(in the rows, 128 means zero)
Known rows:
[126 112 117 127 170 143 115 123 166 135 137 121 103 127 112 118 178 105
 137 184 110 176 120 109 120 116 131  76 192]: bigril
[181 102 126 119 147 136 168 153 171 152 148 101 124 122 129 117 175  92
 132 156 155 137 124 130 115 114 151  69 135]: viter
[147 103 103 128 170 140 171 153 174 149 138 132 109 130 134 115 172  85
 119 151 137 141 133 111 139 120 142  52 163]: ganadris
[162 104 105 112 149 144 132 126 157 173 159 128 110 124 128  88 124  71
 146 154 146 163 157 111 144  92 128  41 158]: gaska
[136  94 124 149 155 132 134  94 151 116 168  99 114 104 107 132 139  78
 157 194 123 154  92 106 130 145 149  71 156]: viplak
[166 109  74 112 108 149 144 173 169 133 189 140  95  88 126  92 171  55
 112 157  98 160 112  96 103 111 110  38 112]: badrir
[168  98  93 127 153 148 165 146 151 146 168 117 111 119 128 117 117  87
 160 169 151 156 100 123 141 113 108  45 146]: tufer
[119 115 112 119 175 135 107 120 177 131 133 127 104 129 108 121 182 110
 159 174 122 184 118 103 129 118 132  90 188]: klubro
[136  97 115 140 149 144 117 112 146 131 159 102 103 107 103 112 137  81
 157 202 126 174  82 120 140 126 125  75 173]: fibes
[181  98 119 120 148 141 166 158 169 146 144 107 116 122 120 121 168  89
 125 153 160 140 123 128 117 112 141  71 136]: skaso
[140 115  93 134 124 173 134 137 137 109 162 109 114  94  84 133 122  91
 130 196  99 174 101 100 112 114 100  65 152]: drakitil
[130 113 114 162 159 155 133  98 151 136 148 125 121 105  97 148 150  97
 152 175 121 120 123  67 138 146 137  51 177]: sutastin
[169 103 105 106 129 124 131 133 154 167 191 123 108 111 158 106 155  66
 151 163 142 158 137 101 121 123 145  37 132]: flofo
[139 116  96 116 168 137 150 159 180 141 140 143  94 147 140 108 175  92
 139 158 135 180 123 123 146 107 137  48 178]: latatrir
[131 118  87  93 115 176  93 136 167 107 140 140 105 110  58 108 165  95
 140 151 114 166 110  76 124  97 104 106 134]: boma
[179 113 109 102 127 135 131 135 154 165 181 126 119 112 144 102 151  69
 138 163 145 154 147 110 135 108 142  39 141]: betrem
[145 107  99 119 169 131 138 145 168 154 143 139  94 143 138  96 164  83
 146 170 136 179 122 133 159 107 145  47 173]: tredrum

Facts:
viflek tedras gufon; viflek tedras stami; viflek tedras kiklabres; padrer tedras viplak; padrer tedras stavek; padrer tedras difligom
soluzom tedras gaska; soluzom tedras steske; soluzom tedras brefoskar; soluzom tedras kofum; soluzom tedras robol; soluzom tedras sofes
soluzom tedras luplak; fubrem tedras skupi; fubrem tedras sutastin; fubrem tedras fafefo; fubrem tedras gisku; fubrem tedras zibros
badrir tedras fotru; badrir tedras listabrul; badrir tedras braklil; badrir tedras bremi; badrir tedras nite; gubi tedras greladron
gubi tedras lofe; gubi tedras daklu; gubi tedras gonus; gubi tedras brurel; gubi tedras grilu; faklom tedras vikis
faklom tedras tufer; faklom tedras vopir; faklom tedras pokel; fodem tedras nubrum; fodem tedras difligom; fodem tedras puso
liros tedras kastum; liros tedras pinar; dogugru tedras sutastin; dogugru tedras lufi; dogugru tedras tridri; dogugru tedras stavek
dogugru tedras pliplem; lebri tedras difligom; lebri tedras flekem; dimi tedras plagra; dimi tedras ninim; dimi tedras bradren
dimi tedras kadre; dimi tedras skifol; grepla tedras vetrom; grepla tedras tridri; grepla tedras pokel; boma tedras sedri
boma tedras klobri; boma tedras tikom; boma tedras skudas; boma tedras pinar; kludrik tedras sedri; kludrik tedras klubro
kludrik tedras pegrur; kludrik tedras planon; lovo tedras gerivam; lovo tedras planon; pabros tedras skupi; pabros tedras nubrum
pabros tedras pludrus; pabros tedras guro; plides tedras drekas; plides tedras truklu; plides tedras norir; plides tedras viplak
plides tedras klebro; plides tedras senu; plides tedras vopir; flenesan tedras lofe; flenesan tedras kibre; flenesan tedras skodrer
flenesan tedras baskadan; flenesan tedras plobe; flenesan tedras senu; drakitil tedras vetrom; drakitil tedras senu; flokloplol tedras sapo
flokloplol tedras kluplagrom; flokloplol tedras truklu; flokloplol tedras flofo; flokloplol tedras listabrul; flokloplol tedras braklil; sturun tedras bopal
sturun tedras bigril; tevak tedras steske; tevak tedras trozor; tevak tedras studrul; tevak tedras pokel; tevak tedras pludrus
ludru tedras pobim; ludru tedras viplak; senir tedras graflodrem; senir tedras stutrun; gezekli tedras viter; gezekli tedras skaso
gezekli tedras mapal; flomogram tedras rusti; flomogram tedras zibros; flomogram tedras bupek; kuplar tedras klebro; kuplar tedras flogris
kuplar tedras braklil; tosta tedras bustur; tosta tedras stami; tosta tedras nokostu; tosta tedras divak; tosta tedras graflodrem
tosta tedras pugrar; tosta tedras mogrik; vebraban tedras skifol; mibrumus tedras drebanen; mibrumus tedras bopal; mibrumus tedras klubro
mibrumus tedras brafim; mibrumus tedras latatrir; mibrumus tedras tredrum; ristam tedras gebru; ristam tedras flofo; ristam tedras skifol
ristam tedras betrem; ristam tedras sofes; fusem tedras brepebros; fusem tedras tredrum; fusem tedras robol; fusem tedras kiklabres
bibreduk tedras brepebros; bibreduk tedras gubem; bibreduk tedras vopir; bibreduk tedras fibes; bibreduk tedras ganam; zeti tedras plagra
zeti tedras disadun; zeti tedras kilan; zeti tedras gotristel; graflu tedras skupi; graflu tedras brise; graflu tedras drebanen
graflu tedras ganadris; saman tedras skupi; saman tedras bradren; saman tedras bazal; saman tedras pobim; saman tedras graflodrem
fozaflum tedras bazal; fozaflum tedras brepebros; fozaflum tedras difligom; fozaflum tedras puso; fozaflum tedras stutrun; rogrozes tedras viter
rogrozes tedras bradren; klubro rostuk 498; guro rostuk 880; kluplagrom rostuk 880; skaso rostuk 880; steske rostuk 498
viflek rostuk 880; fibes rostuk 498; padrer rostuk 880; soluzom rostuk 880; kastum rostuk 880; skudas rostuk 880
trozor rostuk 880; kilan rostuk 880; pinar rostuk 880; fubrem rostuk 498; vopir rostuk 498; fafefo rostuk 880
kiklabres rostuk 880; badrir rostuk 880; gotristel rostuk 880; gubi rostuk 880; betrem rostuk 880; flofo rostuk 880
brurel rostuk 498; vetrom rostuk 498; faklom rostuk 880; fodem rostuk 880; liros rostuk 498; dogugru rostuk 498
brise rostuk 498; studrul rostuk 880; pokel rostuk 498; sapo rostuk 880; lebri rostuk 498; dimi rostuk 880
skupi rostuk 498; senu rostuk 498; flekem rostuk 498; grepla rostuk 498; rusti rostuk 880; boma rostuk 498
kludrik rostuk 498; bigril rostuk 498; bustur rostuk 880; drekas rostuk 498; lovo rostuk 498; lufi rostuk 880
pabros rostuk 880; tridri rostuk 880; plides rostuk 498; sutastin rostuk 498; drebanen rostuk 498; gebru rostuk 498
flenesan rostuk 880; drakitil rostuk 498; flokloplol rostuk 498; sturun rostuk 880; tevak rostuk 498; pugrar rostuk 880
tikom rostuk 498; plobe rostuk 498; greladron rostuk 498; norir rostuk 880; klobri rostuk 880; grilu rostuk 880
sofes rostuk 880; graflodrem rostuk 880; ludru rostuk 498; senir rostuk 880; ganam rostuk 880; bupek rostuk 498
bedar rostuk 498; difligom rostuk 880; pegrur rostuk 498; klebro rostuk 498; gezekli rostuk 498; bazal rostuk 498
flomogram rostuk 498; viplak rostuk 498; bradren rostuk 498; kibre rostuk 498; kuplar rostuk 880; bremi rostuk 498
brepebros rostuk 498; fotru rostuk 498; grevovu rostuk 880; kadre rostuk 880; kofum rostuk 880; skodrer rostuk 498
tosta rostuk 880; divak rostuk 880; gufon rostuk 880; vebraban rostuk 880; mibrumus rostuk 880; daklu rostuk 880
zibros rostuk 880; pliplem rostuk 498; flogris rostuk 880; tredrum rostuk 880; plagra rostuk 880; robol rostuk 880
puso rostuk 498; sedri rostuk 880; mapal rostuk 498; lofe rostuk 880; gerivam rostuk 498; braklil rostuk 880
listabrul rostuk 880; skifol rostuk 880; stami rostuk 498; brafim rostuk 498; gubem rostuk 880; disadun rostuk 498
vikis rostuk 880; mogrik rostuk 498; ristam rostuk 498; brefoskar rostuk 498; luplak rostuk 498; gonus rostuk 498
nite rostuk 498; nokostu rostuk 498; stavek rostuk 498; gisku rostuk 880; ninim rostuk 880; gaska rostuk 880
truklu rostuk 880; fusem rostuk 498; pobim rostuk 498; bibreduk rostuk 498; latatrir rostuk 880; tufer rostuk 880
bopal rostuk 498; ganadris rostuk 880; zeti rostuk 880; planon rostuk 880; nubrum rostuk 880; graflu rostuk 498
pludrus rostuk 880; saman rostuk 880; baskadan rostuk 880; viter rostuk 880; stutrun rostuk 498; fozaflum rostuk 498
rogrozes rostuk 498

Rows:
No name comes twice in this set of rows, the named rows included.
[141  99 132 130 168 147 121  91 148 160 152  95 122 103 105  97 120  83
 156 166 135 160 144 100 123  98 109  74 185] : steske
[140 107 101 126 101 160 107 135 156 128 191 119 103  70 107  99 165  58
 109 185  79 170 104  83  94 109 105  63 140] : flokloplol
[123 121 104 145 133 186 137 133 155 117 138 144 122  97  72 125 164  76
  94 173  91 120 118  65 124 116 108  55 170] : fubrem
[164 102 142 127 147 146 133 123 160 140 141  83 121 103  95 124 172 103
 130 174 136 149 111 113  97 112 136  97 153] : mapal
[158 107  88 139 147 156 163 136 154 140 157 144 118 127 117 136 132  86
 150 156 142 128 121  90 156 137 139  28 150] : lufi
[130 108 113 150 150 160 126 100 150 127 148 126 121 104  98 143 143  91
 149 183 122 133 114  79 136 139 129  50 172] : pliplem
[134 103 109 128 131 183 139 129 141 139 142 111 117  85  78  91 120  75
 109 169 105 145 122  90 117  80  76  78 169] : tevak
[139 119 117 151 154 155 123 110 158 133 147 125 117 103  97 141 166  99
 142 176 118 135 139  74 124 132 131  56 174] : bupek
[140  82 106 139 158 119 160 115 167 131 160 122 109 131 125 108 130  60
 143 160 149 145 112 113 170 137 174  57 139] : difligom
[123  95 117 134 125 168 120 120 149 109 141 128 104  99  69  84 141  50
  91 187  97 150  86 107 153 111 139  88 148] : fozaflum
[162 116  68 108 115 168 167 184 145 100 150 128 101 108  89 129 110  72
 104 172 107 188 129 116 123 101 128  39 122] : flenesan
[175 117 110  88 105 157 129 154 147 150 161 136 122 117 123 102 156  67
 115 164 136 144 130 111 132 102 144  48 141] : vebraban

Now the same objects, written a new way:
Known rows:
[101 171 146 152 119 107 154  97  63 164 126 134 114  90 105 198  41  64
 112 138 144 100  66 178 169 131 158 129 209]: zeti
[ 25 205 129 141 158 116 181 142  81  95 102 189 149 107 137 160 128 113
 112 129 149  99  90 198 166 155  85 149 178]: disadun
[167 171 135 168 112 164 142 116 141 177  93  85 177 156 127 176  72 151
 114 140 151  97 156 163 137 146 142 123 121]: fubrem
[112 162  78 140 141 119 140 167 154  92 101 148 206  81 118 107 115 128
 139 155  76 146 151 143 122 127  55 132 110]: fotru
[183 129 113 147  98 113 113 120 131 169 123  92 163  73  93 158  33  87
 132 157  86 132 126 126 132 101 141 114 140]: kuplar
[195 157 157 137  96 146 172  99 132 194 126 126 176 117 164 103  41 182
  84 114 150 104 142 163 152 222 145 123 185]: lovo
[104 161 116 137 126 144 134 170 150 115 100 121 186 128 144 135 134 160
 111 130 119 112 159 152 140 131  95 140 107]: fibes
[103 162 129 128 121 138 129 169 157 116  92 132 188 115 143 138 129 157
 117 132 116 107 154 141 139 120  99 138  93]: vetrom
[162 136 144 153  93 135 118 118 109 187 127  72 135 121 115 187  53 107
 104 133 133 103 121 150 152 116 175 126 159]: saman
[ 97 164 110 141 133 140 142 168 140 110 103 126 183 128 142 130 135 155
 111 132 120 118 154 161 141 138  87 143 121]: brefoskar
[ 94 167 125 142 128 149 140 164 137 119 102 119 175 141 146 145 137 160
 106 125 136 105 153 165 148 137 102 146 120]: bazal
[113 118 115 121 104 113 104 179 132 120 129 107 157  80 127 131 111 111
 113 134  83 131 134 127 146  89 114 138 127]: truklu
[201 155 164 125  93 132 187  93 130 198 136 150 178  93 174  74  28 187
  74 106 145 109 135 163 157 245 144 121 207]: liros
[107 117 137 128  98 138 104 182 120 138 136  72 137 135 150 151 132 140
  83 111 126 110 146 149 162 108 146 150 143]: gufon
[166 176 122 157 116 140 142 111 150 162  87 122 193 108 108 161  54 127
 137 155 120 111 141 144 127 134 121 115 111]: plides
[114 154 134 131 117 150 146 166 141 130 117 119 175 138 168 114 134 186
  86 112 141 107 162 166 153 169 110 146 139]: brafim
[ 85 173 105 141 141 130 151 161 132 102 102 147 181 109 131 132 127 135
 121 139 115 123 138 164 142 140  78 141 133]: gebru

Rows:
No name comes twice in this set of rows, the named rows included.
[115 116 136 123  95 131  94 181 133 136 130  80 148 116 141 149 123 133
  96 121 108 113 146 133 155  91 139 144 123] : tridri
[112 113 141 130  91 147  94 187 130 144 133  55 138 147 151 160 136 148
  81 109 128 105 156 146 161  98 151 150 127] : zibros
[130 157 141 153 109 118 139 107  84 172 125 108 126 101 106 191  45  79
 111 139 134 104  89 164 160 122 162 127 186] : dimi
[105 161 115 135 125 140 133 168 151 111  98 127 187 120 140 132 130 155
 118 133 115 114 156 149 139 128  92 139 104] : vopir
[109 155 132 135 119 151 142 167 140 128 113 115 175 144 164 124 134 181
  89 113 139 106 162 163 152 160 108 144 132] : drebanen
[111 118 126 118 101 116  99 178 135 126 127 101 156  88 131 137 113 121
 108 128  91 122 138 126 150  86 125 140 123] : norir
[109 118 129 126 102 128 107 180 122 132 137  85 143 115 143 140 122 132
  91 117 108 118 141 143 157 108 134 147 144] : robol
[150 186 113 165 130 134 160 103 127 155  95 130 181 110 105 164  54 114
 134 156 127 116 126 163 133 151 112 118 142] : ristam
[185 128  97 149 102 109 116 121 129 162 128  96 168  64  86 148  32  78
 138 164  76 144 125 124 127 104 130 114 145] : badrir
[120 150 140 123 113 145 154 161 139 134 124 129 176 129 179  95 125 193
  77 103 139 108 159 164 157 186 110 146 154] : klubro
[ 86 127 198  70  74  99  80 177 154 129  96 154 154  48 153 154 107 135
 112 110  96  79 117  84 165  47 156 135  68] : lofe
[ 44 156 159 128 117 116 137 155  72 129 130 129 106 113 144 181 122 103
  86 108 149  89  88 179 183 116 148 154 187] : viter
[114 111 144 132  90 152  92 190 131 147 132  45 137 157 154 164 141 154
  77 106 136 101 162 147 161  95 159 152 124] : rusti

Now the same objects, written a new way:
Known rows:
[140  95 155 147 100 101 123  99 105 102 142 159 125 150 105  93 177  93
 144 122 133 130  95 148 112  92 197 141  68 121  67 101 174 172 196 140
  82  96]: viplak
[144 101 133 155  92 101 131 120  95 104 148 155 126 157  88  89 167 103
 130 123 119 128  70 133 113  70 172 147  68 118  66 101 164 190 160 123
 110  78]: vopir
[124 134  93 145  98 116 102 123  97 140 142 137  96 119  76 101 152 101
 129 119 121 132 118 144 110  95 154 160  61 119 109 118 178 167 152  91
 133 130]: flogris
[129  82 159 137 111 129 133 131 126 129 192 116 159 181  97 130 128  74
 101 103 106  89 107 125 133 105 165 124  70  93 110 103 164 231 145 106
  92  56]: rogrozes
[146 118 126 155 106  92 136 126  98 118 151 145 121 133  76  87 164  99
 120 119 127 116  81 111 122  67 170 149  67 122  91  94 169 185 153 131
 120  86]: nite
[121 146 108 139  93 116  91 126  91 132 139 137  99 125  77 104 156 103
 128 122 118 134 114 138 102  99 151 150  54 122 105 120 179 166 148  79
 129 124]: kilan
[142  86 185 136 121 129 123 101 126 102 165 150 144 180 111  84 150  96
 124 110 112 116  94 148 137 132 213 133  76  82  86 115 167 179 210 148
  72  96]: ludru
[151 134 165 119 143 117 139 165 111 111 167 139 121 182  80  85 155 112
 117  88 106 138  76 103 138 107 188 119  54  63 112 107 171 190 162 125
 118  89]: liros
[153 126 134 147 112  91 131 123  99 110 153 140 118 144  81  84 168 101
 111 126 129 121  83 112 116  71 161 142  54 128  89  92 175 179 150 121
 103  79]: skodrer
[168 130 144 128 154 136 146 140 139 101 192 106 127 192 104  47 144 114
  65 127 119 135  69 117 127 102 151 140  54  94 107 109 165 187 160 116
  71  67]: drakitil
[143 116 180 143 131 132 148 101 120 119 163 130 155 143  61  63 130 108
  99 132 121  89  97  97 130 108 184 126  60  80 102 123 190 189 146 149
 107  77]: graflu
[120 147 111 141  99 120  94 116  91 137 136 139 106 118  69  95 154 101
 129 127 124 133 118 139 101 101 157 150  51 120 101 123 184 165 142  87
 132 125]: gisku
[157  84 150 141 132 137 146 117 137 100 175 126 131 183 115  69 146 110
 110 121 114 121  83 147 139 108 189 152  84  84  98 115 164 183 203 146
  71  92]: plides
[122 146 110 138  97 121  95 124  91 135 138 138 103 124  74 100 158 100
 132 124 123 141 111 140  98 100 156 147  51 119 100 123 181 166 145  79
 127 125]: lufi
[141 125 137 152  94  98 129 129  89 112 150 150 129 142  71  83 168 104
 124 122 122 128  68 108 111  70 167 138  62 116  74 101 170 193 143 120
 124  75]: steske
[132 133 106 151  85 104  98 118  75 116 123 151  93 129  71 110 156 116
 123 127 106 119 100 142 107  98 141 156  59 118 107 126 171 154 144  80
 135 125]: kiklabres
[122 154 108 141  89 110  84 126  89 130 140 134  99 120  77 103 161 115
 136 122 115 133 101 128 104  95 148 149  68 117 108 125 174 164 150  77
 132 124]: sofes

Rows:
No name comes twice in this set of rows, the named rows included.
[144 116 156 129  93 121 149 162 107  83 191 131 159 138  83  68 166 108
  72  81 121 122  61 105 132 113 139 104  69  71 119 121 176 181 180 138
 107  94] : lebri
[133 129 157 156 113 105 126  89 100 130 146 153 151 122  54  68 151  86
 113 137 135 103 100 106 111  86 190 140  50 122  72 100 186 187 133 142
 120  76] : skupi
[154 125 176 113 150 118 157 165 106 101 149 130 108 182  80 103 160 123
 130  96 109 130  88  98 127 103 186 110  46  58 117 113 190 180 165 128
 112  92] : kludrik
[135 117 143 132 112 146 134 124  99 111 133 106 100 142  73 109 130 137
 122 133 106  97 125 129 108 121 140 130  61  70 140 154 204 153 158  95
 113 126] : mibrumus
[155 131 132 153 104  73 117 124  84 102 153 174 126 145  70  83 171  93
  93 107 114 119  67 114 136  88 166 144  47 123  88  84 153 175 144 123
 124  88] : stutrun
[149 107 125 158 107  94 137 120 104 117 154 145 119 138  85  88 165  99
 126 123 127 117  85 124 125  69 177 154  68 121  86  92 172 183 165 138
 108  90] : klebro
[139 129 125 137 110 128 103 129  96 108 147 138 102 159  76  99 132 130
  97 113  84 114  92 137 137 134 146 147  65  78 133 138 162 157 152  84
 129 129] : viflek
[153 125 169 120 144 118 148 158 110 106 160 128 119 178  80  95 153 117
 121  96 109 129  85 102 131 104 182 117  53  64 116 111 182 186 163 127
 112  88] : lovo
[122 152 100 143  95 112  88 129  95 138 143 132  96 113  77 101 157 111
 135 121 115 131 109 130 110  92 152 160  71 117 116 122 174 166 152  81
 132 128] : flofo
[135  76 148 138 110 136 155 141 123 121 188 110 151 177  92 121 132  85
  97 105 111  97 102 125 127  96 156 126  68  88 113 105 170 224 146 113
 101  60] : gezekli
[123 145 130 122 113 140  95 142 115 130 168 111 112 150  87 102 136 115
 114 107 102 127 108 127 123 132 150 136  71  79 135 137 173 175 156  77
 118 118] : zeti

